Here is a tiny trained network, its code and every weight. The questions are about switching its units off for an input and a class, where a switched-off unit gives its printed mean instead of its output.

import numpy as np


def w(rows, s, z=0):
    codes = np.array(rows[::2]) - 128.0
    scale = np.full(codes.shape[1], s)
    scale[-1] = z or s
    return codes * scale


def f(y):
    return np.maximum(y, 0)


def log_softmax(a):
    a = a - a.max(-1, keepdims=True)
    return a - np.log(np.exp(a).sum(-1, keepdims=True))


def net(x, mask):
    res = np.array(x, float).reshape(1, 7) / 4 @ E
    y = f(res @ A[0][:, :-1].T + A[0][:, -1])
    res = res + np.where(mask, y, B[0][:, -1]) @ B[0][:, :-1]
    return log_softmax(res[-1] @ U[:, :-1].T + U[:, -1])


A, B = {}, {}
E = w([
[129,130,128],'x0',
[74,200,62],'x1',
[129,129,127],'x2',
[126,131,128],'x3',
[129,127,130],'x4',
[119,35,18],'x5',
[1,79,189],'x6',
],0.0086)
A[0] = w([
[46,131,141,191],'neuron 0',
[218,142,153,95],'neuron 1',
[180,170,117,60],'neuron 2',
[73,202,43,162],'neuron 3',
[68,118,139,55],'neuron 4',
[108,192,175,21],'neuron 5',
[128,38,48,2],'neuron 6',
[134,146,164,56],'neuron 7',
[79,187,220,113],'neuron 8',
[100,73,90,88],'neuron 9',
[154,134,113,51],'neuron 10',
[97,127,141,68],'neuron 11',
[121,46,39,175],'neuron 12',
[129,106,55,112],'neuron 13',
[179,195,94,117],'neuron 14',
[174,145,93,89],'neuron 15',
[171,225,174,67],'neuron 16',
[131,155,164,237],'neuron 17',
[90,115,145,16],'neuron 18',
[172,162,189,94],'neuron 19',
[66,126,182,53],'neuron 20',
[162,136,116,60],'neuron 21',
[102,180,174,98],'neuron 22',
[195,30,142,145],'neuron 23',
[155,132,124,83],'neuron 24',
[163,157,78,70],'neuron 25',
[147,199,216,75],'neuron 26',
[92,103,78,116],'neuron 27',
[200,129,90,63],'neuron 28',
[85,106,141,17],'neuron 29',
[246,140,85,104],'neuron 30',
],0.012,0.006)
B[0] = w([
[134,78,166,225],'neuron 0',
[106,90,173,188],'neuron 1',
[89,107,92,163],'neuron 2',
[254,40,226,223],'neuron 3',
[93,162,159,163],'neuron 4',
[113,166,93,166],'neuron 5',
[87,168,73,198],'neuron 6',
[145,166,86,143],'neuron 7',
[139,126,100,224],'neuron 8',
[128,146,105,183],'neuron 9',
[72,138,158,134],'neuron 10',
[114,65,121,142],'neuron 11',
[140,177,77,254],'neuron 12',
[134,181,87,187],'neuron 13',
[79,64,147,194],'neuron 14',
[85,115,161,165],'neuron 15',
[124,192,117,202],'neuron 16',
[174,158,108,211],'neuron 17',
[70,106,147,141],'neuron 18',
[150,147,78,183],'neuron 19',
[103,102,147,181],'neuron 20',
[50,77,117,140],'neuron 21',
[128,184,89,180],'neuron 22',
[209,123,126,214],'neuron 23',
[122,113,119,138],'neuron 24',
[102,126,151,164],'neuron 25',
[118,176,92,209],'neuron 26',
[143,178,114,182],'neuron 27',
[57,118,130,173],'neuron 28',
[66,106,126,145],'neuron 29',
[68,98,166,220],'neuron 30',
],0.0084,0.0091)
U = w([
[167,126,135,254],'0',
[136,189,67,7],'1',
[50,86,165,43],'2',
[189,119,139,192],'3',
[252,99,164,124],'4',
],0.013,0.0092)

Each question gives the input, the list of numbers given to net, and the class t.
The units are the neurons (one row each of A and B). Each row of codes is followed by its name. A weight is (code - 128) times the scale printed after its matrix; where a second scale follows, it is the last column's (A, B and U).
mask holds one flag per neuron, in row order. A switched-off neuron (its flag False) gives its mean, the last column of its row in B, instead of its output. The means were averaged over made-up inputs and are rounded, as every weight is.
A unit's drop is (log p(t) with every unit on - log p(t) with that unit switched off) / (log p(t) with every unit on - log p(t) with every unit switched off).
The circuit of an input: a set's keep is (log p(t) with only the set's units on - log p(t) with every unit switched off) / (log p(t) with every unit on - log p(t) with every unit switched off). Starting from the 12 units with the biggest drops (on a tie, the unit counted first), units are removed one at a time, each time the one whose removal leaves the highest keep (on an exact tie, the one counted first), for as long as the keep stays at least 0.8.
circuit, biggest first: the units of the circuit, biggest drop first
top k neurons: the k neurons with the biggest drops, biggest first
drop of u: that unit's drop, to one decimal
input [-6,4,6,-6,-7,8,3], class 1: circuit, biggest first	(neuron 12)
input [3,-8,1,-4,-2,8,-3], class 1: circuit, biggest first	(neuron 6; neuron 12)
input [-2,-5,0,4,2,1,3], class 4: circuit, biggest first	(neuron 23; neuron 6; neuron 30)
input [5,-6,-2,5,6,7,1], class 1: top 3 neurons	(neuron 3; neuron 6; neuron 12)
input [-5,-1,0,-2,-3,8,6], class 1: circuit, biggest first	(neuron 12; neuron 6)
input [-2,8,1,-8,-3,1,6], class 3: top 2 neurons	(neuron 3; neuron 30)
input [-4,8,5,-5,6,-4,-7], class 4: top 2 neurons	(neuron 3; neuron 6)
input [0,0,-3,-1,-4,6,-7], class 2: top 2 neurons	(neuron 30; neuron 28)
input [5,-3,4,3,-7,-7,0], class 1: top 2 neurons	(neuron 3; neuron 26)
input [5,6,-1,8,-3,-6,-8], class 2: top 2 neurons	(neuron 14; neuron 30)
input [2,-1,4,-4,-2,2,-4], class 2: top 3 neurons	(neuron 30; neuron 3; neuron 28)
input [-2,6,-5,-4,0,0,0], class 4: drop of neuron 3	0.4
input [-6,7,8,3,-2,-3,0], class 4: drop of neuron 3	0.6
input [6,7,7,-2,5,1,1], class 4: drop of neuron 25	0.0
input [2,-8,3,0,-7,2,4], class 4: drop of neuron 28	0.1
input [-5,7,-5,0,-8,3,-2], class 4: circuit, biggest first	(neuron 3)
